Below are the code and all the weights of a small trained network. Each question names an input and a target symbol and asks about switching units off, where a switched-off unit gives its printed mean instead of its output.

import numpy as np


def w(rows, s, z=0):
    codes = np.array(rows[::2]) - 128.0
    scale = np.full(codes.shape[1], s)
    scale[-1] = z or s
    return codes * scale


def f(y):
    return np.maximum(y, 0)


def softmax(a):
    e = np.exp(a - a.max(-1, keepdims=True))
    return e / e.sum(-1, keepdims=True)


def log_softmax(a):
    a = a - a.max(-1, keepdims=True)
    return a - np.log(np.exp(a).sum(-1, keepdims=True))


def net(x, mask):
    ids = ['βδεζηθλμψω'.index(c) for c in x.split()]
    T = len(ids)
    res = E[ids] + P[:T]
    u = 0
    for l in range(2):
        q, k, v = (res @ M[l].T for M in (Q, K, V))
        z = softmax(np.where(np.tri(T) > 0, q @ k.T / 2**0.5, -1e9)) @ v
        res = res + np.where(mask[u], z, O[l][:, -1]) @ O[l][:, :-1]
        u += 1
        y = f(res @ A[l][:, :-1].T + A[l][:, -1])
        res = res + np.where(mask[u : u + 16], y, B[l][:, -1]) @ B[l][:, :-1]
        u += 16
    return log_softmax(res[-1] @ U[:, :-1].T + U[:, -1])


Q, K, V, O, A, B = {}, {}, {}, {}, {}, {}
E = w([
[95,127,223,76,211,107,119,152,158,181,91],'β',
[83,64,190,55,66,191,122,60,173,84,118],'δ',
[52,59,174,145,43,31,132,33,182,64,56],'ε',
[179,155,235,182,65,49,148,173,92,207,207],'ζ',
[188,249,169,127,146,124,105,17,99,73,163],'η',
[28,187,72,100,189,195,22,50,139,79,83],'θ',
[57,68,96,194,111,144,48,177,30,146,123],'λ',
[254,112,179,198,206,95,86,186,46,118,96],'μ',
[135,170,125,231,75,142,193,74,96,203,70],'ψ',
[144,76,119,20,93,52,172,90,35,198,111],'ω',
],0.0068)
P = w([
[51,168,249,154,108,149,139,146,2,64,88],'0',
[127,123,147,129,105,92,98,97,122,174,95],'1',
[149,129,160,129,111,93,98,90,134,177,109],'2',
[140,121,149,129,106,89,96,106,126,182,103],'3',
[149,131,156,122,112,88,95,89,130,182,103],'4',
[135,126,158,131,107,96,98,102,121,174,104],'5',
[133,123,151,131,108,94,91,90,113,175,103],'6',
[144,116,162,127,103,92,97,88,120,174,111],'7',
[122,125,164,115,112,97,89,89,123,180,102],'8',
[121,129,164,129,112,96,88,83,111,168,102],'9',
],0.005)
Q[0] = w([
[163,132,3,114,200,209,232,237,201,69,238],'L0H1',
[170,125,8,133,198,208,248,249,187,56,253],'L0H1',
],0.0072)
K[0] = w([
[237,47,1,106,176,52,75,41,250,249,204],'L0H1',
[227,41,4,107,177,49,75,25,246,251,194],'L0H1',
],0.0071)
V[0] = w([
[195,162,111,162,235,150,7,233,68,137,141],'L0H1',
[249,151,158,253,40,7,238,175,95,224,186],'L0H1',
],0.0048)
O[0] = w([
[178,162,207,118,68,154,1,101,155,147,225,2],'L0H1',
[156,176,158,93,72,162,73,207,111,51,18,138],'L0H1',
],0.0058,0.00068)
A[0] = w([
[130,109,167,95,189,119,150,170,110,91,104,131],'L0N1',
[83,160,103,192,113,176,159,83,118,108,74,147],'L0N2',
[97,82,42,39,35,211,97,255,224,176,191,2],'L0N3',
[80,78,160,108,75,72,123,142,85,123,127,128],'L0N4',
[161,221,162,161,116,114,108,82,103,109,174,162],'L0N5',
[85,81,97,172,236,91,203,81,98,118,181,145],'L0N6',
[52,82,133,163,90,82,182,145,92,117,98,160],'L0N7',
[113,58,146,61,103,203,152,132,159,111,148,148],'L0N8',
[137,94,108,139,98,135,91,166,93,95,58,160],'L0N9',
[108,149,119,120,137,166,108,113,184,147,177,111],'L0N10',
[136,90,134,80,156,63,157,134,71,158,111,156],'L0N11',
[174,131,197,110,94,116,90,153,96,166,157,158],'L0N12',
[121,115,147,134,117,140,81,141,191,158,168,112],'L0N13',
[74,158,137,87,196,130,115,130,190,145,85,159],'L0N14',
[143,103,59,104,123,111,163,121,114,141,121,91],'L0N15',
[79,129,121,109,97,187,77,76,112,131,178,158],'L0N16',
],0.0069,0.0071)
B[0] = w([
[159,143,121,53,151,137,144,157,161,169,77,159],'L0N1',
[95,167,81,147,92,160,161,87,94,113,64,197],'L0N2',
[200,210,215,40,39,188,1,215,215,37,253,128],'L0N3',
[91,111,138,85,106,78,99,116,110,156,110,201],'L0N4',
[156,189,180,130,146,152,61,102,106,142,166,229],'L0N5',
[182,118,73,79,172,64,58,113,82,109,128,227],'L0N6',
[87,128,110,118,95,96,124,122,121,176,77,240],'L0N7',
[201,114,129,88,76,176,152,178,118,119,183,151],'L0N8',
[116,96,102,116,118,149,102,155,84,96,81,217],'L0N9',
[116,127,140,137,143,150,45,133,158,151,155,139],'L0N10',
[159,107,123,94,149,75,156,148,126,176,85,224],'L0N11',
[141,135,187,95,121,116,108,162,82,137,144,252],'L0N12',
[96,128,139,86,147,140,90,111,111,79,194,146],'L0N13',
[87,141,132,70,147,162,143,130,184,170,112,178],'L0N14',
[132,120,148,185,117,151,126,105,160,89,144,134],'L0N15',
[108,138,134,108,88,182,98,104,129,172,168,189],'L0N16',
],0.0071,0.0047)
Q[1] = w([
[138,70,88,200,143,175,212,217,243,2,222],'L1H1',
[132,148,46,255,138,151,248,154,212,59,165],'L1H1',
],0.0068)
K[1] = w([
[247,105,32,202,142,104,32,69,231,185,250],'L1H1',
[199,29,15,169,88,63,103,121,253,245,192],'L1H1',
],0.0055)
V[1] = w([
[36,109,56,212,45,160,158,100,106,83,59],'L1H1',
[104,25,110,67,129,2,164,176,129,197,48],'L1H1',
],0.0057)
O[1] = w([
[92,216,67,144,85,88,164,252,175,95,196,141],'L1H1',
[37,119,216,95,209,136,215,153,96,38,169,255],'L1H1',
],0.0048,0.0067)
A[1] = w([
[51,126,40,97,214,254,103,32,161,129,109,82],'L1N1',
[3,142,80,72,133,205,73,54,226,92,120,141],'L1N2',
[146,180,51,27,126,64,157,120,62,104,148,164],'L1N3',
[71,116,131,51,49,153,77,49,173,97,87,152],'L1N4',
[210,25,103,139,118,178,57,48,138,197,85,50],'L1N5',
[101,38,191,135,207,166,90,28,79,133,122,52],'L1N6',
[207,63,3,200,171,86,100,34,175,204,244,106],'L1N7',
[175,174,126,156,185,88,130,108,128,111,44,159],'L1N8',
[66,123,114,154,49,52,71,38,220,160,111,148],'L1N9',
[125,61,44,79,71,215,111,147,211,146,164,140],'L1N10',
[56,13,128,177,94,155,86,183,58,123,139,104],'L1N11',
[105,146,103,109,175,114,186,198,207,91,138,59],'L1N12',
[79,127,181,108,177,178,207,119,101,166,105,207],'L1N13',
[89,162,35,161,167,84,216,208,156,43,212,3],'L1N14',
[111,70,188,131,175,153,133,22,73,112,193,106],'L1N15',
[26,132,141,105,247,108,249,161,119,65,161,164],'L1N16',
],0.0042,0.0039)
B[1] = w([
[150,176,86,128,144,43,206,252,81,155,96,147],'L1N1',
[149,159,176,151,98,46,194,255,77,90,153,161],'L1N2',
[141,172,65,67,146,113,89,83,107,105,160,204],'L1N3',
[184,86,161,128,171,51,130,158,78,75,104,197],'L1N4',
[103,197,58,90,93,213,165,99,200,81,133,194],'L1N5',
[65,212,62,86,151,146,129,160,210,82,129,189],'L1N6',
[56,17,130,228,110,206,86,220,83,55,108,169],'L1N7',
[174,96,130,147,154,180,123,114,164,119,58,166],'L1N8',
[62,161,161,162,70,51,168,127,169,101,138,176],'L1N9',
[134,130,170,185,67,198,204,195,77,161,125,139],'L1N10',
[39,108,102,141,170,167,36,117,171,178,182,153],'L1N11',
[59,109,178,146,191,122,115,116,201,141,66,161],'L1N12',
[145,105,143,156,99,178,177,105,153,192,121,223],'L1N13',
[110,116,212,226,164,31,24,65,199,150,28,169],'L1N14',
[51,127,89,107,180,175,125,172,208,129,101,184],'L1N15',
[172,107,95,148,23,147,114,51,88,80,176,255],'L1N16',
],0.0053,0.0073)
U = w([
[65,116,164,96,230,163,165,128,255,224,88,193],'β',
[141,36,141,95,52,237,216,152,132,47,217,207],'δ',
[100,87,165,164,118,39,113,73,191,52,104,2],'ε',
[137,118,235,192,101,61,123,151,78,225,225,123],'ζ',
[158,214,98,68,131,161,66,45,163,41,174,27],'η',
[116,229,55,118,126,122,158,233,155,113,121,110],'θ',
[41,49,66,167,153,167,47,160,108,124,167,94],'λ',
[231,39,158,168,207,131,94,169,67,53,49,174],'μ',
[155,154,95,242,63,185,202,58,119,217,68,228],'ψ',
[193,95,24,25,134,88,176,70,55,168,150,52],'ω',
],0.0054,0.0027)

Each question gives the input, a string of symbols that net reads in full, and the target symbol t.
The units are the heads (2 rows each of Q, K, V and O) and the neurons (one row each of A and B). Each row of codes is followed by its name. A weight is (code - 128) times the scale printed after its matrix; where a second scale follows, it is the last column's (O, A, B and U).
mask holds one flag per unit, layer by layer, with each layer's heads first. A switched-off unit (its flag False) gives its mean, the last column of its rows in O or B, instead of its output. The means were averaged over made-up inputs and are rounded, as every weight is.
A unit's drop is (log p(t) with every unit on - log p(t) with that unit switched off) / (log p(t) with every unit on - log p(t) with every unit switched off).
The circuit of an input: a set's keep is (log p(t) with only the set's units on - log p(t) with every unit switched off) / (log p(t) with every unit on - log p(t) with every unit switched off). Starting from the 12 units with the biggest drops (on a tie, the unit counted first), units are removed one at a time, each time the one whose removal leaves the highest keep (on an exact tie, the one counted first), for as long as the keep stays at least 0.8.
units of the circuit, in order: the units of the circuit, biggest drop first
unit that matters most: the unit with the biggest drop
k most important neurons: the k neurons with the biggest drops, biggest first
k most important neurons of layer l: the k neurons of layer l with the biggest drops, biggest first
drop when u is switched off: that unit's drop, to one decimal
input μ ε ζ, target η: units of the circuit, in order -> L0H1, L1H1, L0N5, L1N5
input μ ψ ε μ β, target η: units of the circuit, in order -> L0H1, L1H1, L1N5, L0N5
input μ ψ ε β ε, target η: 3 most important neurons -> L1N5, L0N5, L1N6
input ε ω λ ψ η, target ε: most important neuron of layer 0 -> L0N7
input ζ ζ ε λ ε, target μ: units of the circuit, in order -> L0H1, L1N4, L0N9
input δ θ ψ ψ θ, target θ: 3 most important neurons -> L1N1, L1N2, L0N14
input ε μ ε θ λ θ ψ η ψ μ, target ε: 2 most important neurons -> L1N14, L0N7
input ψ β ε, target θ: units of the circuit, in order -> L1H1, L0H1, L0N2
input β ψ ψ ψ, target β: 3 most important neurons -> L1N16, L1N15, L1N6
input ζ ζ δ θ δ ε ζ, target μ: units of the circuit, in order -> L0H1, L1H1, L0N12
input η λ ω θ ω, target ψ: units of the circuit, in order -> L1H1, L0N5, L0N6
input β β μ ψ δ, target β: units of the circuit, in order -> L1H1, L1N16, L1N15
input ψ ω μ ω μ η μ μ ψ ζ, target θ: units of the circuit, in order -> L1H1, L0H1, L0N2
input δ ψ δ ω ζ ψ θ ζ ψ ψ, target ω: unit that matters most -> L0H1
input ε ζ ζ ω ψ λ, target ε: 2 most important neurons of layer 1 -> L1N14, L1N16
input μ η β ψ, target η: 3 most important neurons of layer 1 -> L1N5, L1N13, L1N6
input ε η λ ζ, target ε: 2 most important neurons of layer 0 -> L0N7, L0N5
input η λ δ, target ψ: 2 most important neurons -> L0N5, L1N10
input θ ω ψ δ β, target λ: 2 most important neurons -> L1N7, L0N6
input ψ ψ μ λ δ ψ ψ, target θ: 2 most important neurons -> L0N2, L1N16
input θ β β ε ζ δ μ ε ζ, target λ: most important neuron -> L1N7
input ζ η ψ, target μ: 2 most important neurons of layer 0 -> L0N9, L0N16
input ε μ λ ε ζ ζ θ, target ε: 3 most important neurons -> L1N14, L1N16, L0N7
input β ψ δ ψ ε ψ ω, target β: 2 most important neurons -> L1N16, L1N15
input ψ θ ε ψ, target θ: drop when L0H1 is switched off -> 0.4
input ε μ ε ζ ψ, target ε: drop when L0N16 is switched off -> 0.1
input λ ψ δ λ ψ μ δ, target ζ: drop when L0N9 is switched off -> 0.1
input β β δ δ ψ η, target β: drop when L1H1 is switched off -> 0.6
input ε ζ ψ β ε ζ, target ε: unit that matters most -> L0H1
